Each row comes from the steps of one path. Every step used is in the known rows, and no mark comes twice. Write the path behind each row, first mark first.
Each row is shifted at random along 8 fixed directions that mean nothing.
Known rows
kerum -> sugog -> vete -> nilef: [0.72 1.25 1.60 -1.63 1.77 2.01 5.24 1.23 2.36 -2.85 -0.69 3.88 0.22 -3.30 4.51 -2.34 1.96 -1.08 0.64 -1.19 1.83 1.91 1.62 -0.95 -0.01 -3.51 1.16 1.12 0.96 1.64 -0.16 1.23 1.41 2.19 3.23 0.87 -1.70 0.34 0.09 -0.91 1.10]
nilef -> vete -> kerum -> pidub -> tatufof -> nesum -> sugog: [1.11 0.38 0.61 -2.08 -0.93 2.18 3.54 3.09 0.90 0.36 -0.62 1.75 2.34 -1.29 0.87 -1.77 -0.23 0.25 1.76 0.24 -0.45 1.40 1.50 0.69 1.49 -0.86 0.15 -0.12 -0.99 -0.59 -2.35 1.42 -1.91 1.01 0.49 2.02 -1.96 1.17 -0.22 -1.50 1.57]
nilef -> kerum -> vete -> tatufof -> nesum: [1.41 1.32 -1.45 1.19 -0.70 -3.17 -0.87 0.96 -5.40 -1.00 -0.23 1.14 -4.48 2.74 -3.94 -1.63 2.42 -2.27 1.37 -4.26 -0.76 -0.25 2.66 2.92 -1.95 -2.78 -1.92 0.45 -0.14 0.53 -0.16 1.19 0.11 0.84 0.24 -5.01 0.31 0.34 1.29 -3.23 -1.35]
kerum -> vete -> tatufof -> sugog -> nesum -> pidub -> nilef: [0.26 -0.22 0.54 -1.48 -1.27 0.26 2.66 2.39 0.91 0.27 -0.29 0.89 -1.57 -3.05 -0.53 -0.69 2.66 -1.83 -1.21 -0.99 -1.24 0.57 0.87 1.77 0.79 -0.56 -0.60 0.56 1.55 -0.28 -0.77 -0.90 -0.76 0.98 0.19 -0.15 -1.12 -0.10 0.59 -2.38 0.71]
tatufof -> nesum -> sugog -> kerum -> vete -> nilef: [-0.11 2.70 -0.98 0.12 -0.20 2.00 -0.15 -1.44 1.03 -5.06 0.39 1.88 -1.86 -0.17 1.11 -1.32 0.64 1.42 0.52 -0.40 3.29 1.89 1.14 -1.00 0.03 -1.46 0.32 -0.49 -0.47 0.88 -1.29 1.75 1.24 1.64 2.96 -0.51 -2.13 -1.31 -0.33 0.12 -0.33]
vete -> nilef -> kerum -> sugog -> nesum -> pidub: [-0.33 3.27 3.07 0.49 2.69 1.85 5.03 1.00 3.77 0.76 2.54 1.23 2.56 -4.18 5.17 0.65 2.23 -1.92 0.69 -1.72 3.12 0.21 -0.63 -0.99 1.61 -1.46 2.23 3.72 1.30 -1.67 1.22 -0.50 0.47 1.16 0.60 3.29 -1.89 -0.28 -0.25 -0.06 0.82]
vete -> kerum -> pidub -> nilef -> tatufof -> nesum: [0.32 2.66 1.35 -0.32 -2.48 -4.19 -0.19 -1.29 -1.35 -0.60 5.79 0.29 -1.77 -0.11 -2.74 1.37 2.24 1.63 -1.55 -3.40 2.73 -2.39 -2.25 0.46 2.12 1.23 -0.21 -0.26 2.43 1.01 2.86 -0.01 1.31 -1.95 0.97 0.53 0.40 -1.40 0.09 -0.91 -1.74]
vete -> sugog -> nesum -> pidub: [-1.31 2.88 0.43 1.15 0.09 0.10 -0.24 -0.82 2.08 0.45 0.88 -0.69 0.79 -0.96 -0.06 -1.51 1.18 -0.45 0.02 -0.34 -0.76 1.12 0.00 0.88 1.79 1.86 -0.53 1.68 0.54 -1.58 2.74 0.62 -1.93 0.42 0.66 -0.63 0.06 -0.16 -0.47 0.29 -0.04]
vete -> kerum -> tatufof -> nesum: [0.22 2.42 -1.10 4.05 -0.99 -4.83 -4.90 1.33 -3.08 0.93 1.94 -2.22 -2.62 3.79 -4.97 -3.48 2.06 -0.36 -1.63 -1.59 -2.10 -0.26 -1.00 2.41 -0.81 2.56 -1.06 1.32 0.95 -3.03 2.19 0.53 -3.56 0.38 -3.63 -4.80 2.26 -0.02 0.74 -0.16 -1.53]
vete -> nilef -> pidub -> tatufof -> nesum: [1.40 -0.38 2.73 0.43 -2.71 -0.35 1.04 0.53 2.69 1.98 3.81 -0.40 -1.44 -3.29 2.40 3.27 1.62 0.51 0.81 -1.82 2.26 1.80 -1.75 0.01 1.56 0.94 -1.81 0.73 -1.74 0.32 1.02 -0.06 0.70 -0.39 0.85 0.84 -1.39 1.50 -1.87 -2.44 -1.28]
tatufof -> vete -> kerum -> sugog -> nesum -> nilef: [-0.22 1.11 -0.46 -0.44 1.93 3.25 2.38 3.65 1.00 -2.25 -0.79 0.97 -0.15 -1.48 1.44 -3.16 0.91 -1.33 -0.21 1.23 -0.42 1.11 0.25 -0.62 0.62 -1.45 0.66 0.87 0.60 -1.91 -1.75 -0.53 -2.17 2.98 -0.15 0.24 -2.02 -0.89 0.08 0.65 1.95]
vete -> tatufof -> nilef -> kerum -> sugog -> nesum -> pidub: [-0.51 3.09 0.34 0.75 -1.43 -1.16 0.65 -2.22 -0.08 -1.05 0.27 0.00 -0.69 -0.06 0.12 0.66 1.33 -0.57 -0.68 -3.23 2.33 -0.41 1.00 1.83 0.36 -0.30 2.19 2.00 0.04 -0.38 0.63 1.63 1.18 -0.32 0.53 -1.02 -0.50 -1.55 0.54 -1.84 -1.41]
nilef -> tatufof -> kerum -> vete -> sugog: [-1.62 5.72 -2.48 1.79 1.41 3.18 -1.85 -2.66 -1.71 0.99 -1.78 -0.43 -2.05 2.76 -0.89 -4.99 -2.38 -2.39 -1.76 -2.05 -0.50 0.13 2.60 3.16 1.08 0.87 2.93 1.00 -0.94 -0.85 0.77 1.18 -0.63 1.53 -0.24 -0.88 1.66 -0.10 0.47 -0.01 -0.03]
vete -> kerum -> sugog -> nesum: [-1.87 3.37 -3.26 4.28 2.21 2.93 -1.18 -1.63 -1.64 2.09 1.38 -2.39 0.13 1.35 -0.77 -1.34 -1.12 -1.43 -1.27 -1.99 -0.37 -2.18 1.84 2.47 3.09 0.17 -0.33 1.92 -0.85 -1.85 0.64 -2.42 0.83 -0.39 -0.72 -1.19 -2.39 -0.97 -0.63 0.39 1.66]
nilef -> kerum -> sugog -> vete -> tatufof: [0.49 -0.33 -3.42 1.19 1.84 -1.44 0.91 2.82 -3.42 -1.24 1.66 0.55 -0.57 1.96 -2.83 -2.57 0.72 2.02 -2.13 -1.41 -1.67 -2.63 0.25 1.47 1.68 -0.39 -1.64 -2.18 1.35 1.69 0.23 -0.66 -0.67 0.12 0.12 -1.70 -2.06 -0.58 -0.67 0.63 0.44]
sugog -> kerum -> tatufof -> nilef -> pidub: [0.06 -0.69 -3.64 2.45 3.82 -1.59 -2.45 1.00 3.10 1.15 1.20 -3.22 -2.70 -0.88 -0.70 -1.43 3.01 3.01 -4.89 -0.85 -3.54 0.08 1.38 0.93 2.20 3.71 -0.60 -2.50 1.29 -1.23 -2.68 -0.37 -2.63 2.88 -3.07 -2.60 0.03 0.54 -0.82 1.21 -1.85]
nesum -> vete -> sugog -> kerum -> tatufof: [0.06 2.73 -1.50 -0.62 1.44 1.38 2.58 -0.49 0.08 -1.49 -0.48 1.66 -1.23 0.17 0.44 -3.85 0.93 -0.44 -0.24 -1.70 0.26 1.28 4.53 1.34 0.37 -1.72 1.75 -0.87 1.13 0.84 -1.33 2.19 0.52 2.38 1.75 -0.97 -1.56 0.84 1.53 -1.23 0.31]
sugog -> nesum -> vete -> nilef: [0.88 0.95 0.38 0.00 -1.95 -1.54 -0.07 1.05 -1.41 -2.80 1.33 0.75 -3.41 -0.89 -1.55 0.11 3.58 -1.11 0.87 -1.22 0.62 1.12 -0.94 -0.70 -1.33 -1.79 -2.50 1.01 0.87 -0.64 1.75 -0.48 -0.71 1.05 1.13 -3.18 -0.71 -1.19 0.10 -1.79 -0.12]
nesum -> nilef -> kerum -> sugog -> vete -> tatufof: [0.82 1.67 -0.53 -1.83 1.71 -2.33 2.52 1.38 0.17 -5.25 2.34 2.47 -0.29 -0.11 0.09 -2.00 2.51 3.21 -2.20 -0.46 1.83 -1.05 -1.01 -1.46 0.43 -0.62 1.90 -2.36 3.40 1.73 0.47 2.06 -0.64 1.54 1.60 0.26 -1.28 -2.18 0.82 1.20 -0.70]
nesum -> nilef -> pidub -> vete -> tatufof -> sugog -> kerum: [1.45 2.16 1.73 -1.66 1.01 -0.15 3.45 0.76 2.03 0.29 -0.51 1.48 -0.73 -1.68 2.80 -2.21 1.33 -2.07 0.62 -1.34 -0.11 1.65 1.06 0.50 -0.70 -1.37 2.31 0.62 0.68 0.10 0.24 3.25 -1.24 2.89 0.90 0.44 1.83 0.64 2.40 -2.67 -0.63]
sugog -> vete -> tatufof -> nesum -> pidub -> nilef: [0.13 0.33 -1.01 -0.38 -1.39 -4.27 -2.95 0.93 1.27 -1.23 2.20 -2.05 -4.88 -1.00 -4.44 -1.54 4.18 1.81 -4.35 0.86 -3.34 0.55 -1.56 0.48 1.42 4.41 -2.08 -3.16 2.25 -0.84 1.02 0.73 -4.03 1.78 -1.06 -4.03 1.58 -1.43 0.42 -0.34 -2.06]
sugog -> kerum -> pidub -> vete -> tatufof -> nesum: [-0.65 2.48 -0.40 1.11 1.89 -0.75 -0.33 2.35 1.97 2.65 0.84 -1.85 -0.84 -0.97 -2.28 -4.34 2.52 -0.61 -4.28 0.84 -2.89 -0.34 -0.64 1.23 2.33 3.17 1.17 -0.08 2.97 -2.65 -0.38 -0.37 -4.48 2.06 -3.29 0.50 2.19 -0.25 0.92 0.62 0.29]
kerum -> sugog -> nesum -> vete -> tatufof -> nilef: [-1.15 1.84 -0.46 2.60 -1.28 1.35 -0.84 2.37 -1.30 0.57 -0.44 -1.02 -0.25 0.39 -1.49 -2.03 0.60 -3.09 -1.13 0.02 -1.15 0.11 -2.22 2.32 -0.28 0.87 -0.59 3.84 0.60 -3.17 2.21 -2.32 -3.02 0.30 -2.34 -1.51 -0.29 -1.60 -0.49 -0.49 0.97]
nilef -> kerum -> vete -> tatufof -> sugog: [0.89 1.98 -2.39 -0.36 2.24 -1.07 0.31 0.63 -1.00 -2.71 0.80 2.27 -2.45 1.33 -1.11 -3.54 0.99 2.08 -1.52 -1.86 -0.37 -0.25 1.68 1.24 0.58 0.05 0.42 -3.03 1.03 2.33 -0.21 1.67 -0.34 2.11 1.61 -1.03 -0.17 0.22 -0.09 0.51 -0.69]
tatufof -> nesum -> sugog -> vete -> kerum: [-1.48 4.17 -2.15 0.24 1.70 2.27 1.20 -0.75 -1.11 -0.07 2.15 -0.41 -2.18 0.44 -1.66 -1.69 0.03 -2.04 -1.07 -1.11 -0.45 -1.97 2.34 2.39 2.10 -0.53 0.19 -0.56 1.55 0.12 -0.47 -1.03 0.51 0.92 0.62 -0.75 -2.12 -2.21 1.66 -0.62 0.30]
pidub -> nilef -> tatufof -> sugog -> kerum -> vete: [0.96 1.32 -1.88 -0.78 -0.44 -0.28 -0.96 -2.28 -0.78 -3.20 -0.56 1.70 -2.94 1.57 -0.11 -1.68 -0.06 1.98 -0.29 -2.41 1.23 0.67 1.60 0.39 -0.56 -1.24 0.27 -1.87 -0.72 3.14 -0.25 2.36 1.55 0.87 3.09 -1.26 0.45 -0.37 0.22 -1.27 -1.43]
tatufof -> sugog -> nesum -> vete -> nilef: [0.74 -1.27 -2.22 -1.11 -0.50 -0.61 0.10 4.05 -0.37 -3.87 -0.83 0.87 -1.55 -0.31 -1.99 -1.69 1.81 1.54 -0.95 1.55 -2.88 0.02 -1.53 0.14 -0.29 -0.10 -2.45 -1.31 0.91 -0.78 -0.24 -1.19 -3.49 1.77 -0.29 -2.45 -1.12 -2.10 -0.28 0.27 1.23]
kerum -> vete -> nilef -> pidub -> tatufof: [2.02 0.78 1.73 -4.29 -2.55 -1.79 4.18 -0.69 0.24 -2.76 -0.80 3.80 -1.59 -2.93 0.84 -0.05 2.90 -0.71 0.71 -3.08 1.65 1.01 1.93 0.34 -0.52 -3.45 1.09 -0.16 0.99 2.05 -0.21 2.60 1.25 0.74 3.14 -0.38 0.55 -0.33 1.85 -4.30 -0.36]
nesum -> sugog -> kerum -> tatufof: [0.27 0.12 -3.19 3.19 1.70 -2.21 -0.47 2.96 -2.96 1.37 1.02 -1.13 0.11 2.87 -2.97 -3.08 0.62 0.21 -0.96 -1.27 -2.96 -2.08 0.83 2.81 -0.07 -0.39 -1.42 0.19 1.77 -0.70 -0.06 -0.32 -1.71 0.05 -2.39 -2.50 -0.64 0.09 1.53 -0.35 -0.18]
tatufof -> nilef -> kerum -> vete -> sugog -> nesum: [-0.15 2.18 0.33 -0.21 2.62 3.13 2.35 1.40 0.74 -1.12 -1.00 2.05 -0.96 -1.06 2.64 -1.77 1.38 -2.48 1.35 -1.49 0.81 1.10 1.29 -0.17 -0.38 -2.95 0.67 2.59 -0.05 -0.32 -0.90 -0.88 -0.10 2.37 1.02 0.42 -1.13 -0.34 -0.12 -0.67 0.69]
vete -> kerum -> pidub -> tatufof: [0.05 1.76 -0.56 1.73 0.27 -1.94 -1.25 0.39 0.24 3.43 1.12 -1.95 0.47 0.56 -1.64 -3.21 0.64 0.08 -1.69 -0.72 -2.71 -0.59 0.34 1.62 2.39 2.25 0.39 0.50 0.22 -2.42 0.63 0.92 -2.93 0.21 -2.24 -0.82 2.26 0.98 1.20 -0.62 0.29]
nilef -> kerum -> pidub -> vete -> sugog: [-1.85 5.40 -0.06 5.14 3.28 3.61 -2.14 -0.67 0.34 6.32 4.36 -1.60 0.38 0.37 0.64 -2.96 -2.75 -2.00 -0.57 -0.79 -0.37 -0.76 -2.89 1.02 4.53 3.83 -1.32 1.43 -1.89 -1.18 4.79 -1.68 -1.36 -0.07 -0.11 2.60 2.15 2.06 -2.56 1.88 0.87]
vete -> tatufof -> kerum -> pidub: [0.56 3.03 3.60 1.24 -1.62 -3.01 1.13 -0.04 -0.32 -0.07 4.35 1.97 -1.69 -0.33 0.44 -1.70 1.95 -0.07 -0.21 -4.07 4.50 1.57 -0.63 0.59 0.21 0.14 1.31 1.22 2.22 2.08 2.76 2.75 2.48 -0.38 1.92 1.74 1.06 2.34 -0.84 -0.54 -2.26]
kerum -> vete -> nilef -> tatufof: [0.17 1.72 -0.34 -0.68 -3.46 -0.23 0.93 -0.20 -3.27 -1.75 1.50 1.38 -2.04 -0.38 -2.53 0.22 0.77 -0.35 -2.08 -2.12 2.26 -2.31 -2.22 0.66 0.93 -1.25 -0.22 0.62 0.78 0.99 2.00 -1.47 1.44 -1.69 0.93 -0.26 -0.99 -2.04 -0.30 -1.88 0.41]
nilef -> vete -> kerum -> tatufof -> sugog: [-0.26 4.08 -0.06 -0.38 -0.51 2.54 1.76 -0.56 -0.44 -0.85 2.08 2.03 0.63 0.64 0.25 -2.47 -1.69 1.21 -1.57 -1.57 3.43 -0.48 -0.10 0.78 1.98 0.55 2.52 -0.89 0.28 2.00 1.08 0.85 1.56 -0.14 1.78 3.12 -1.81 0.05 -1.57 0.42 0.51]
kerum -> tatufof -> nesum -> nilef -> pidub -> vete -> sugog: [-1.90 4.74 -0.15 0.90 -1.74 1.82 -2.39 -1.57 2.03 1.75 0.01 -2.11 0.17 -0.31 -1.41 -1.43 -1.04 -0.57 -3.19 1.03 -0.12 -0.11 -1.96 1.94 2.49 4.63 2.50 1.02 -0.41 -3.31 1.18 0.37 -3.47 -0.05 -2.43 0.76 1.47 -2.15 -0.02 0.05 0.12]
tatufof -> vete -> sugog -> nesum -> pidub -> nilef: [-1.36 2.24 0.82 -0.62 -3.99 2.83 -0.40 -1.31 -0.07 -1.43 -0.63 0.49 -0.69 -0.62 -0.77 -0.55 -1.56 -1.01 0.95 0.34 1.76 1.15 -1.59 0.05 1.53 0.12 -0.69 1.24 -2.13 0.04 1.87 0.73 0.09 -0.97 2.82 0.46 -0.24 -1.42 -1.06 -1.36 0.69]
kerum -> tatufof -> sugog -> nesum -> pidub -> nilef -> vete: [1.06 -0.78 0.76 -1.01 -3.78 -2.19 1.03 1.11 -1.28 -1.85 1.97 1.97 -1.80 -0.95 -1.87 1.97 2.07 1.40 0.44 -3.15 1.98 0.66 -0.17 1.27 -0.29 -0.70 -2.50 -1.10 0.71 3.04 0.62 0.52 1.95 -1.29 2.48 -0.50 -2.03 0.32 -1.66 -2.20 -1.38]
tatufof -> nesum -> sugog -> kerum -> vete: [-1.80 4.44 1.28 3.79 4.46 5.15 0.62 2.26 3.46 2.98 4.04 -0.61 -0.23 -1.75 3.04 -3.12 0.61 -3.56 0.15 0.32 1.12 2.32 -0.85 0.42 1.32 1.52 -0.32 2.90 1.81 -1.76 1.12 -2.18 -1.61 2.78 -0.74 3.11 -1.40 1.46 -1.35 2.16 -0.09]

Write each row's path
[0.27 0.44 2.43 -1.24 -4.35 1.34 2.98 0.39 0.81 -3.20 2.81 2.25 2.29 -2.49 1.46 2.03 0.56 2.35 0.43 -0.79 5.78 1.06 -2.85 -1.57 1.53 -0.61 -0.12 0.80 0.44 2.11 1.66 0.51 1.87 -2.08 3.48 3.78 -3.66 -0.88 -2.92 -0.32 0.56]	kerum -> sugog -> nesum -> nilef -> pidub -> vete -> tatufof
[0.28 1.45 1.34 0.83 -1.29 -0.06 -0.76 0.22 2.05 1.58 -0.28 -1.65 -0.19 -1.80 0.22 -0.58 2.62 -1.08 0.17 -0.66 -0.37 2.64 0.61 -0.56 0.40 1.02 -0.07 2.08 -0.88 -3.24 -0.19 1.12 -2.41 1.35 -1.09 -1.22 0.17 0.80 -0.40 -1.65 0.02]	sugog -> nesum -> pidub -> nilef -> vete -> kerum -> tatufof
[0.36 -1.10 -2.59 0.49 -0.18 2.81 1.61 0.80 0.61 0.01 0.46 0.06 -0.72 -1.26 0.79 -0.45 -0.93 2.48 -0.96 -0.20 -0.05 -0.18 1.70 0.45 3.11 -0.50 -1.25 -2.34 -1.92 1.65 -3.44 0.26 1.66 0.31 1.61 0.77 -3.06 0.89 -0.90 -0.99 1.00]	nesum -> sugog -> kerum -> pidub -> vete -> tatufof -> nilef
[0.55 2.80 -0.91 -0.83 1.19 -1.43 0.24 0.39 -0.28 0.08 2.44 -0.40 -3.01 0.62 -1.37 -1.67 1.78 -0.59 -1.28 -0.90 -1.78 -1.28 0.15 1.29 0.43 0.52 0.27 -0.95 1.86 -0.29 1.03 -0.13 -1.89 1.72 -0.46 -1.67 0.47 -1.80 2.32 -1.21 -1.01]	pidub -> nilef -> tatufof -> nesum -> sugog -> vete -> kerum
[-1.37 4.50 2.17 2.13 0.26 2.36 -0.57 -0.95 2.59 5.18 0.00 -3.15 -1.55 -1.51 1.12 -1.88 0.94 -5.07 -1.08 -0.35 -0.56 1.67 0.35 1.14 1.19 2.05 2.10 3.61 -1.06 -3.89 0.55 0.62 -2.46 1.71 -2.34 -0.22 1.75 0.24 1.11 -2.03 -0.48]	sugog -> vete -> tatufof -> nesum -> pidub -> nilef -> kerum
[0.60 -0.14 -0.40 -0.76 -1.39 -2.52 0.82 1.39 -0.89 -0.66 -0.20 0.14 -0.13 0.77 -1.51 -0.26 1.60 0.41 1.06 -1.24 -1.70 -0.25 0.54 1.48 0.00 -0.84 -0.95 0.58 0.03 -0.42 0.35 0.98 -1.96 0.04 0.11 -2.13 -0.14 -0.84 1.26 -2.10 -0.61]	vete -> sugog -> nesum -> pidub -> tatufof -> nilef -> kerum
[-0.94 3.39 -0.83 -1.76 0.12 5.46 2.68 -1.32 2.46 0.34 1.56 -0.24 0.35 -1.26 1.95 0.15 -1.74 1.01 -2.21 0.31 2.78 -0.88 0.98 0.60 3.27 0.41 3.36 -1.53 -0.19 0.96 -1.95 -0.84 1.27 0.40 1.08 4.37 -3.80 -1.80 -0.18 -0.28 1.32]	pidub -> tatufof -> sugog -> nesum -> nilef -> vete -> kerum
[1.65 -0.42 1.04 -0.56 -1.35 -1.94 1.70 3.11 -2.55 -0.78 1.19 2.29 -1.13 0.55 -0.59 -0.84 0.49 -0.37 2.50 -1.64 0.22 0.26 -1.09 0.34 -0.41 -2.22 -1.80 -0.16 -0.77 1.08 0.71 1.80 -0.49 0.16 1.52 -0.86 0.42 1.04 0.69 -2.16 -0.43]	nesum -> nilef -> kerum -> pidub -> tatufof -> vete -> sugog
[0.55 2.60 -1.66 -2.54 -2.13 3.01 1.19 -3.14 1.57 -4.92 1.69 1.74 -2.02 -0.72 1.13 0.47 -0.99 5.10 -1.47 0.17 4.74 0.31 0.63 -1.76 2.44 -0.26 1.70 -4.31 -1.60 3.50 -2.03 2.15 2.74 0.41 4.36 2.11 -3.43 -1.92 -1.00 -0.20 -0.09]	pidub -> vete -> nilef -> tatufof -> nesum -> sugog -> kerum
[0.67 -0.39 0.55 -2.02 -4.41 -1.37 2.63 -0.69 -1.06 -4.54 0.96 2.03 1.03 -0.33 -0.13 1.24 1.13 2.41 1.30 -2.46 3.75 0.41 1.49 -0.06 0.45 -2.82 0.34 0.24 0.14 1.99 -1.17 2.24 2.53 -1.61 3.33 0.10 -3.13 -1.14 0.14 -2.18 -0.32]	vete -> kerum -> sugog -> nesum -> pidub -> tatufof -> nilef
[-0.54 4.53 0.90 -0.79 1.94 -0.35 1.29 -0.47 2.58 1.41 2.64 0.63 -1.75 -2.63 -0.04 -1.87 2.68 -0.89 -2.44 -0.95 -0.99 -0.13 -0.63 0.90 2.42 2.37 0.83 -0.60 2.90 -0.38 2.85 -0.40 -1.96 1.83 0.44 0.97 1.73 -0.41 0.57 0.22 -0.18]	kerum -> pidub -> vete -> sugog -> nesum -> nilef -> tatufof
[-0.96 3.92 -1.23 -1.50 3.76 1.07 2.31 -0.16 2.51 -0.55 2.81 0.69 -0.93 -2.08 -0.21 -0.43 1.59 0.13 -2.21 -0.86 -0.27 -2.12 0.56 1.32 2.85 0.94 1.05 -1.85 3.54 0.41 -0.49 -0.84 -0.63 1.79 0.65 2.09 -0.71 -2.65 1.22 0.33 -0.37]	tatufof -> nesum -> sugog -> kerum -> pidub -> nilef -> vete
[0.25 1.56 0.76 -0.25 -0.19 -1.35 1.66 0.11 0.92 -0.73 0.84 0.94 -0.23 -0.14 0.39 -1.32 1.61 0.23 0.27 -1.52 0.91 0.63 1.43 0.97 0.57 -1.01 1.01 0.55 1.19 0.17 -0.43 1.94 0.00 0.60 0.88 -0.15 -0.31 0.05 1.67 -1.47 -0.66]	vete -> sugog -> kerum -> pidub -> tatufof -> nesum -> nilef
[1.26 -0.99 -0.14 -1.89 -1.74 2.38 3.25 2.84 0.41 -1.09 0.16 1.28 0.39 -0.74 1.44 0.19 -0.17 1.44 0.95 0.29 1.36 0.57 0.35 -0.15 0.43 -2.15 0.13 -0.74 -1.14 1.05 -2.50 -0.26 -0.10 0.31 1.00 1.96 -3.58 -0.31 -0.34 -1.52 1.41]	pidub -> tatufof -> sugog -> nesum -> vete -> nilef -> kerum
[-0.70 3.32 1.20 1.96 -1.00 -0.54 -1.69 0.25 1.14 3.24 2.25 -1.19 -2.00 -1.00 -1.35 -0.49 1.18 -2.21 -1.04 -1.41 -0.97 1.06 -1.33 2.77 1.28 3.65 -0.92 1.28 -0.08 -2.10 2.85 -0.18 -2.30 0.59 -1.36 -1.16 1.26 0.64 -0.64 -1.38 -1.33]	kerum -> tatufof -> nesum -> pidub -> nilef -> vete -> sugog
[-0.46 1.30 1.15 0.89 -2.13 1.71 0.24 0.22 0.80 0.34 -0.71 0.30 0.43 -1.22 0.89 0.14 0.38 -2.02 1.46 -1.45 0.66 2.55 -0.22 1.55 -0.14 0.09 -1.13 2.61 -1.31 -0.62 1.25 0.54 -0.98 0.17 0.98 -0.29 -0.37 0.32 -1.47 -1.76 -0.52]	kerum -> sugog -> nesum -> pidub -> tatufof -> nilef -> vete
[-0.17 2.69 0.88 2.19 1.72 3.43 -0.53 1.65 1.95 3.20 1.12 -0.90 -1.42 -0.36 2.38 -1.91 -0.07 -2.83 1.19 0.22 -0.27 2.63 0.19 1.06 0.45 0.85 0.06 1.88 -1.81 -2.37 -0.36 -0.26 -2.55 2.47 -1.25 0.40 -0.36 1.62 0.06 -0.75 -0.05]	pidub -> tatufof -> nesum -> nilef -> kerum -> vete -> sugog
[0.25 1.11 1.67 -3.50 -1.73 -0.90 2.72 0.94 2.07 -1.12 -1.80 1.56 1.31 -2.15 -0.03 -1.06 1.99 -0.19 -0.15 -0.16 -0.66 0.32 0.24 0.42 0.26 -0.42 1.55 1.02 1.81 -0.61 -1.06 1.81 -2.21 0.15 0.13 1.10 1.01 -1.75 1.68 -1.68 -0.01]	kerum -> pidub -> nilef -> tatufof -> nesum -> sugog -> vete
[-0.32 3.96 0.76 -2.84 -1.93 -0.38 2.99 -1.20 0.06 -3.82 -0.21 2.98 0.76 0.05 -1.31 -2.15 1.07 0.88 -0.69 -1.89 3.05 0.59 1.73 0.98 0.50 -0.68 3.04 -0.55 2.23 1.62 0.36 3.41 0.41 0.37 2.56 1.13 -1.01 -1.30 0.52 -1.11 -0.78]	nilef -> vete -> sugog -> kerum -> tatufof -> nesum -> pidub
[0.46 2.22 0.22 -0.83 2.25 1.39 3.23 0.75 1.93 1.37 0.65 1.54 -0.36 -1.94 1.56 -1.64 1.30 0.21 -0.49 -1.95 0.34 0.34 2.63 0.98 2.18 -0.40 1.21 -1.12 0.47 1.40 -1.65 0.75 0.46 1.56 1.31 2.35 -0.86 1.26 -0.44 -0.46 0.65]	nilef -> kerum -> pidub -> vete -> tatufof -> sugog -> nesum
[1.64 0.44 1.20 -4.75 -4.62 -1.79 4.03 -0.12 -1.93 -4.72 -0.58 2.73 -1.80 -1.12 -1.12 1.21 2.79 -0.27 1.49 -2.93 3.11 0.72 2.33 -0.02 -1.48 -4.71 1.33 -0.06 1.57 1.64 -1.69 2.45 1.54 0.07 2.83 -0.55 -1.44 -2.12 2.03 -4.26 -0.30]	sugog -> nesum -> vete -> nilef -> pidub -> tatufof -> kerum
[1.35 -3.38 -1.73 -2.30 -1.87 -0.65 1.15 4.76 -0.34 -3.73 -4.06 -0.02 0.02 -1.21 -2.09 -0.50 2.94 2.47 -1.27 1.21 -2.00 0.88 0.91 -0.95 0.03 -1.39 -0.50 -0.87 0.02 -2.31 -5.33 0.83 -3.26 1.54 -1.83 -1.84 -2.47 -1.36 -0.49 -0.86 1.64]	sugog -> nesum -> nilef -> vete -> tatufof -> kerum -> pidub
[0.47 -0.82 -1.45 -2.39 -3.72 -0.24 1.08 1.07 0.63 -2.36 -4.24 0.56 0.04 -1.30 -1.71 -0.94 1.02 1.79 -1.86 0.50 -1.38 0.38 1.79 1.27 0.51 -0.38 1.01 -1.03 -0.86 -0.81 -3.55 1.63 -1.54 0.08 -0.46 -1.41 -0.97 -1.64 0.75 -2.14 1.44]	kerum -> tatufof -> sugog -> nesum -> pidub -> vete -> nilef
[-0.18 1.06 0.66 0.13 -1.60 0.44 1.00 1.02 -0.67 1.77 1.39 0.25 -0.53 -0.60 -0.37 -0.70 -0.25 -1.81 0.65 -1.40 -0.49 0.27 -0.64 1.67 1.31 0.17 -0.93 1.04 -0.80 -0.17 1.13 0.43 -1.03 -0.11 0.55 0.10 0.56 0.74 0.43 -2.27 -0.57]	nesum -> pidub -> tatufof -> nilef -> kerum -> vete -> sugog
